Below are the code and all the weights of a small trained network. Each question names an input and a class and asks about switching units off, where a switched-off unit gives its printed mean instead of its output.

import numpy as np


def w(rows, s, z=0):
    codes = np.array(rows[::2]) - 128.0
    scale = np.full(codes.shape[1], s)
    scale[-1] = z or s
    return codes * scale


def norm(h):
    return h / np.sqrt((h * h).mean(-1, keepdims=True) + 1e-5)


def f(y):
    return np.maximum(y, 0)


def log_softmax(a):
    a = a - a.max(-1, keepdims=True)
    return a - np.log(np.exp(a).sum(-1, keepdims=True))


def net(x, mask):
    res = np.array(x, float).reshape(1, 8) / 4 @ E
    u = 0
    for l in range(2):
        y = f(norm(res) @ A[l][:, :-1].T + A[l][:, -1])
        res = res + np.where(mask[u : u + 5], y, B[l][:, -1]) @ B[l][:, :-1]
        u += 5
    return log_softmax(norm(res)[-1] @ U[:, :-1].T + U[:, -1])


A, B = {}, {}
E = w([
[230,203,119,26,141],'x0',
[135,109,147,126,172],'x1',
[157,115,149,149,129],'x2',
[119,118,112,111,135],'x3',
[167,100,145,151,120],'x4',
[116,131,131,119,150],'x5',
[122,126,136,122,151],'x6',
[133,62,253,34,69],'x7',
],0.0071)
A[0] = w([
[149,134,80,167,29,255],'L0N0',
[174,128,175,2,101,112],'L0N1',
[100,89,215,59,74,158],'L0N2',
[213,83,83,75,142,197],'L0N3',
[60,123,68,139,113,135],'L0N4',
],0.0067,0.0037)
B[0] = w([
[140,101,133,124,228,253],'L0N0',
[127,254,200,188,115,240],'L0N1',
[74,58,156,99,15,250],'L0N2',
[110,190,136,123,151,227],'L0N3',
[153,103,203,148,162,203],'L0N4',
],0.008,0.0043)
A[1] = w([
[170,188,90,85,98,17],'L1N0',
[107,1,154,78,54,148],'L1N1',
[20,62,152,200,158,251],'L1N2',
[182,105,8,148,166,15],'L1N3',
[70,74,146,173,142,234],'L1N4',
],0.0069,0.0017)
B[1] = w([
[123,38,121,171,175,160],'L1N0',
[97,103,103,3,36,202],'L1N1',
[119,58,113,182,113,253],'L1N2',
[87,138,206,76,90,184],'L1N3',
[127,56,20,196,136,212],'L1N4',
],0.0076,0.0064)
U = w([
[121,58,65,238,212,157],'0',
[205,225,82,121,252,237],'1',
[76,9,127,90,60,2],'2',
[176,206,211,66,77,137],'3',
],0.012,0.0015)

Each question gives the input, the list of numbers given to net, and the class t.
The units are the neurons (one row each of A and B). Each row of codes is followed by its name. A weight is (code - 128) times the scale printed after its matrix; where a second scale follows, it is the last column's (A, B and U).
mask holds one flag per neuron, layer by layer. A switched-off neuron (its flag False) gives its mean, the last column of its row in B, instead of its output. The means were averaged over made-up inputs and are rounded, as every weight is.
A unit's drop is (log p(t) with every unit on - log p(t) with that unit switched off) / (log p(t) with every unit on - log p(t) with every unit switched off).
The circuit of an input: a set's keep is (log p(t) with only the set's units on - log p(t) with every unit switched off) / (log p(t) with every unit on - log p(t) with every unit switched off). Starting from all 10 units, units are removed one at a time, each time the one whose removal leaves the highest keep (on an exact tie, the one counted first), for as long as the keep stays at least 0.8.
units of the circuit, in order: the units of the circuit, biggest drop first
top k neurons: the k neurons with the biggest drops, biggest first
k most important neurons of layer l: the k neurons of layer l with the biggest drops, biggest first
drop of u: that unit's drop, to one decimal
input [7,-2,5,-4,0,2,-1,0], class 1: top neuron : L0N2
input [1,1,5,-6,1,2,0,-5], class 1: units of the circuit, in order : L0N2, L1N2
input [2,-4,-7,-4,3,5,-8,-7], class 1: 3 most important neurons of layer 1 : L1N2, L1N4, L1N3
input [6,-3,5,3,8,3,5,0], class 1: 3 most important neurons of layer 1 : L1N1, L1N3, L1N0
input [1,8,-1,-7,3,-8,7,-4], class 1: 2 most important neurons of layer 1 : L1N2, L1N4
input [7,-2,6,-5,2,7,3,0], class 1: 2 most important neurons of layer 1 : L1N1, L1N3
input [6,2,0,1,-4,-6,-2,0], class 1: top 4 neurons : L0N2, L1N1, L1N3, L1N0
input [2,-6,-1,8,3,-8,-3,6], class 3: 2 most important neurons of layer 0 : L0N1, L0N3
input [7,-8,7,6,-2,-5,5,0], class 1: units of the circuit, in order : L0N2, L1N1
input [1,-5,6,4,-6,2,6,2], class 3: drop of L0N1 : 0.6
input [1,5,-4,2,-4,-8,1,-3], class 1: drop of L1N2 : 0.2
input [1,-8,-3,4,2,2,3,3], class 3: drop of L0N4 : 0.0
